Here is a tiny trained network, its code and every weight. The questions are about switching its units off for an input and a class, where a switched-off unit gives its printed mean instead of its output.

import numpy as np


def w(rows, s, z=0):
    codes = np.array(rows[::2]) - 128.0
    scale = np.full(codes.shape[1], s)
    scale[-1] = z or s
    return codes * scale


def f(y):
    return np.maximum(y, 0)


def log_softmax(a):
    a = a - a.max(-1, keepdims=True)
    return a - np.log(np.exp(a).sum(-1, keepdims=True))


def net(x, mask):
    res = np.array(x, float).reshape(1, 8) / 4 @ E
    y = f(res @ A[0][:, :-1].T + A[0][:, -1])
    res = res + np.where(mask, y, B[0][:, -1]) @ B[0][:, :-1]
    return log_softmax(res[-1] @ U[:, :-1].T + U[:, -1])


A, B = {}, {}
E = w([
[145,228,96,92,183,96,91,167],'x0',
[124,131,131,128,132,133,136,132],'x1',
[234,128,165,108,72,135,152,211],'x2',
[128,126,129,128,131,127,129,130],'x3',
[131,127,124,129,118,132,110,125],'x4',
[126,132,129,129,127,141,128,129],'x5',
[152,173,168,249,139,101,112,109],'x6',
[128,126,128,128,126,129,120,129],'x7',
],0.02)
A[0] = w([
[181,104,101,35,94,157,164,156,162],'N1',
[59,161,146,227,177,123,91,63,159],'N2',
[166,170,194,206,104,106,133,131,87],'N3',
[150,105,116,46,87,146,161,198,132],'N4',
[158,246,82,81,192,102,92,154,129],'N5',
[25,109,82,118,169,127,106,89,211],'N6',
[44,98,33,64,157,140,135,72,218],'N7',
[195,146,186,139,112,139,154,153,116],'N8',
[116,121,37,87,164,131,117,112,56],'N9',
[157,140,97,138,159,121,144,112,117],'N10',
[79,99,74,59,151,152,133,109,203],'N11',
[151,215,45,113,218,105,87,208,128],'N12',
[83,167,96,140,146,117,96,101,111],'N13',
[158,160,100,114,175,124,113,135,127],'N14',
[210,171,189,230,107,128,132,168,11],'N15',
[150,52,140,144,106,134,131,84,254],'N16',
[73,152,88,228,167,119,122,87,133],'N17',
],0.012,0.0083)
B[0] = w([
[174,60,129,83,130,154,135,131,223],'N1',
[170,55,83,158,206,129,179,69,238],'N2',
[95,143,106,212,99,105,160,146,204],'N3',
[204,86,97,44,141,148,116,120,218],'N4',
[187,227,73,105,145,50,14,146,239],'N5',
[89,160,138,212,111,106,104,126,236],'N6',
[12,225,167,190,48,132,151,208,253],'N7',
[75,150,144,98,58,156,140,136,192],'N8',
[158,166,116,139,116,96,79,140,174],'N9',
[120,170,134,150,164,117,156,155,144],'N10',
[82,160,172,131,33,99,131,169,222],'N11',
[167,195,84,122,106,93,76,124,241],'N12',
[133,171,135,173,157,121,118,84,179],'N13',
[150,163,139,129,134,90,108,164,171],'N14',
[20,221,167,186,79,100,101,163,219],'N15',
[74,75,133,99,99,192,243,109,205],'N16',
[175,92,95,125,189,144,116,43,216],'N17',
],0.011,0.025)
U = w([
[58,131,209,141,72,125,169,139,227],'0',
[113,202,134,132,93,73,99,169,128],'1',
[124,57,101,142,185,121,189,60,149],'2',
[189,156,125,131,252,84,90,73,5],'3',
[172,60,154,32,95,148,172,141,125],'4',
[218,139,92,7,120,95,114,149,90],'5',
],0.013,0.0032)

Each question gives the input, the list of numbers given to net, and the class t.
The units are the neurons (one row each of A and B). Each row of codes is followed by its name. A weight is (code - 128) times the scale printed after its matrix; where a second scale follows, it is the last column's (A, B and U).
mask holds one flag per neuron, in row order. A switched-off neuron (its flag False) gives its mean, the last column of its row in B, instead of its output. The means were averaged over made-up inputs and are rounded, as every weight is.
A unit's drop is (log p(t) with every unit on - log p(t) with that unit switched off) / (log p(t) with every unit on - log p(t) with every unit switched off).
The circuit of an input: a set's keep is (log p(t) with only the set's units on - log p(t) with every unit switched off) / (log p(t) with every unit on - log p(t) with every unit switched off). Starting from the 12 units with the biggest drops (on a tie, the unit counted first), units are removed one at a time, each time the one whose removal leaves the highest keep (on an exact tie, the one counted first), for as long as the keep stays at least 0.8.
units of the circuit, in order: the units of the circuit, biggest drop first
most important unit: the unit with the biggest drop
k most important neurons: the k neurons with the biggest drops, biggest first
drop when u is switched off: that unit's drop, to one decimal
input [0,-2,8,-2,-1,-7,6,-8], class 0: units of the circuit, in order => [N5]
input [-8,7,-1,8,-4,-1,1,6], class 2: units of the circuit, in order => [N7; N15]
input [4,8,0,4,-5,-4,7,1], class 3: 2 most important neurons => [N7; N2]
input [1,5,1,-8,-5,4,-8,-2], class 5: 3 most important neurons => [N4; N1; N15]
input [4,-5,1,1,-5,-5,0,5], class 5: 2 most important neurons => [N7; N15]
input [-3,7,0,-1,4,-4,2,8], class 2: 2 most important neurons => [N7; N11]
input [0,3,-5,1,-2,-8,8,-7], class 2: 2 most important neurons => [N5; N2]
input [5,4,0,7,-7,0,7,-2], class 3: 2 most important neurons => [N7; N2]
input [-5,-6,0,5,-7,0,0,-3], class 0: 2 most important neurons => [N2; N4]
input [-5,0,0,8,4,-8,-5,-7], class 0: drop when N7 is switched off => 0.6
input [-1,4,3,-5,6,-2,-7,6], class 4: drop when N5 is switched off => 0.1
input [-8,-6,0,-4,3,-2,5,4], class 2: drop when N7 is switched off => 0.4
input [-3,-7,6,5,8,-5,8,-5], class 0: drop when N3 is switched off => 0.0
input [-1,-1,5,4,3,-8,-5,1], class 4: most important unit => N5
